Here is a tiny trained network, its code and every weight. The questions are about switching its units off for an input and a class, where a switched-off unit gives its printed mean instead of its output.

import numpy as np


def w(rows, s, z=0):
    codes = np.array(rows[::2]) - 128.0
    scale = np.full(codes.shape[1], s)
    scale[-1] = z or s
    return codes * scale


def f(y):
    return np.maximum(y, 0)


def log_softmax(a):
    a = a - a.max(-1, keepdims=True)
    return a - np.log(np.exp(a).sum(-1, keepdims=True))


def net(x, mask):
    res = np.array(x, float).reshape(1, 4) / 4 @ E
    y = f(res @ A[0][:, :-1].T + A[0][:, -1])
    res = res + np.where(mask, y, B[0][:, -1]) @ B[0][:, :-1]
    return log_softmax(res[-1] @ U[:, :-1].T + U[:, -1])


A, B = {}, {}
E = w([
[127,126,129,124],'x0',
[12,179,53,109],'x1',
[216,119,35,67],'x2',
[133,2,29,208],'x3',
],0.0095)
A[0] = w([
[72,52,97,184,28],'N0',
[112,136,91,204,186],'N1',
[101,90,107,164,53],'N2',
[27,143,126,96,133],'N3',
[68,58,176,169,156],'N4',
[114,122,89,176,107],'N5',
[133,199,152,117,103],'N6',
[186,69,67,87,108],'N7',
[50,106,124,157,203],'N8',
[60,193,157,130,120],'N9',
[148,170,101,134,180],'N10',
[116,133,115,167,89],'N11',
[166,121,190,174,134],'N12',
[58,163,121,94,155],'N13',
[202,93,102,177,104],'N14',
[26,181,184,112,126],'N15',
[175,210,169,72,194],'N16',
[207,95,68,178,103],'N17',
[156,141,80,58,151],'N18',
[160,156,153,80,65],'N19',
[77,140,131,113,144],'N20',
[160,179,150,107,101],'N21',
[51,151,25,92,2],'N22',
[166,158,156,74,46],'N23',
[164,157,134,83,153],'N24',
[96,206,100,115,119],'N25',
[146,97,122,119,130],'N26',
[94,69,186,172,11],'N27',
[108,164,147,196,97],'N28',
[85,161,41,120,172],'N29',
[183,183,162,116,175],'N30',
[130,128,82,51,73],'N31',
[125,56,176,173,33],'N32',
[107,146,119,134,122],'N33',
[153,108,77,119,76],'N34',
[160,126,64,2,29],'N35',
[67,186,172,152,131],'N36',
[193,107,226,143,156],'N37',
[212,197,165,37,18],'N38',
],0.013,0.0078)
B[0] = w([
[82,175,188,207,180],'N0',
[147,95,75,173,189],'N1',
[88,195,177,181,153],'N2',
[154,139,119,95,198],'N3',
[115,188,164,211,204],'N4',
[91,166,96,231,161],'N5',
[144,108,71,91,182],'N6',
[172,96,172,70,210],'N7',
[154,116,95,117,203],'N8',
[143,86,164,86,203],'N9',
[160,85,106,127,168],'N10',
[98,150,186,134,139],'N11',
[101,163,108,247,195],'N12',
[104,113,148,82,196],'N13',
[157,117,169,45,202],'N14',
[136,139,151,67,228],'N15',
[47,139,150,163,247],'N16',
[167,128,144,34,213],'N17',
[141,106,104,215,193],'N18',
[141,66,42,188,166],'N19',
[146,152,108,71,169],'N20',
[139,118,119,184,174],'N21',
[122,110,92,168,181],'N22',
[166,61,50,212,168],'N23',
[130,142,174,155,184],'N24',
[144,141,126,102,184],'N25',
[128,150,103,74,157],'N26',
[169,19,63,184,162],'N27',
[111,73,107,118,161],'N28',
[80,145,172,187,202],'N29',
[83,178,136,121,209],'N30',
[87,186,126,245,161],'N31',
[184,91,95,126,169],'N32',
[151,122,116,103,145],'N33',
[208,73,128,66,163],'N34',
[52,194,127,254,186],'N35',
[138,154,140,28,204],'N36',
[103,156,85,220,238],'N37',
[156,82,77,180,213],'N38',
],0.0066,0.013)
U = w([
[90,242,168,160,106],'0',
[168,103,67,157,247],'1',
[198,104,124,3,43],'2',
],0.014,0.0016)

Each question gives the input, the list of numbers given to net, and the class t.
The units are the neurons (one row each of A and B). Each row of codes is followed by its name. A weight is (code - 128) times the scale printed after its matrix; where a second scale follows, it is the last column's (A, B and U).
mask holds one flag per neuron, in row order. A switched-off neuron (its flag False) gives its mean, the last column of its row in B, instead of its output. The means were averaged over made-up inputs and are rounded, as every weight is.
A unit's drop is (log p(t) with every unit on - log p(t) with that unit switched off) / (log p(t) with every unit on - log p(t) with every unit switched off).
most important unit: the unit with the biggest drop
top k neurons: the k neurons with the biggest drops, biggest first
drop when u is switched off: that unit's drop, to one decimal
input [5,5,4,0], class 0: most important unit : N29
input [-5,-1,6,-6], class 1: top 2 neurons : (N38, N23)
input [-4,0,1,-7], class 1: top 4 neurons : (N38, N23, N19, N6)
input [-2,6,8,0], class 0: top 3 neurons : (N35, N29, N31)
input [-8,3,-6,8], class 0: top 3 neurons : (N0, N4, N2)
input [-7,-1,-6,1], class 1: top 2 neurons : (N27, N16)
input [-1,2,7,-3], class 0: top 2 neurons : (N35, N31)
input [-6,6,5,0], class 0: top 2 neurons : (N29, N35)
input [-1,4,-1,3], class 0: drop when N19 is switched off : 0.1
input [3,-1,7,-7], class 1: drop when N20 is switched off : 0.0
input [-4,-5,7,-7], class 1: drop when N23 is switched off : 0.3
input [-7,4,-1,8], class 0: top 2 neurons : (N0, N2)
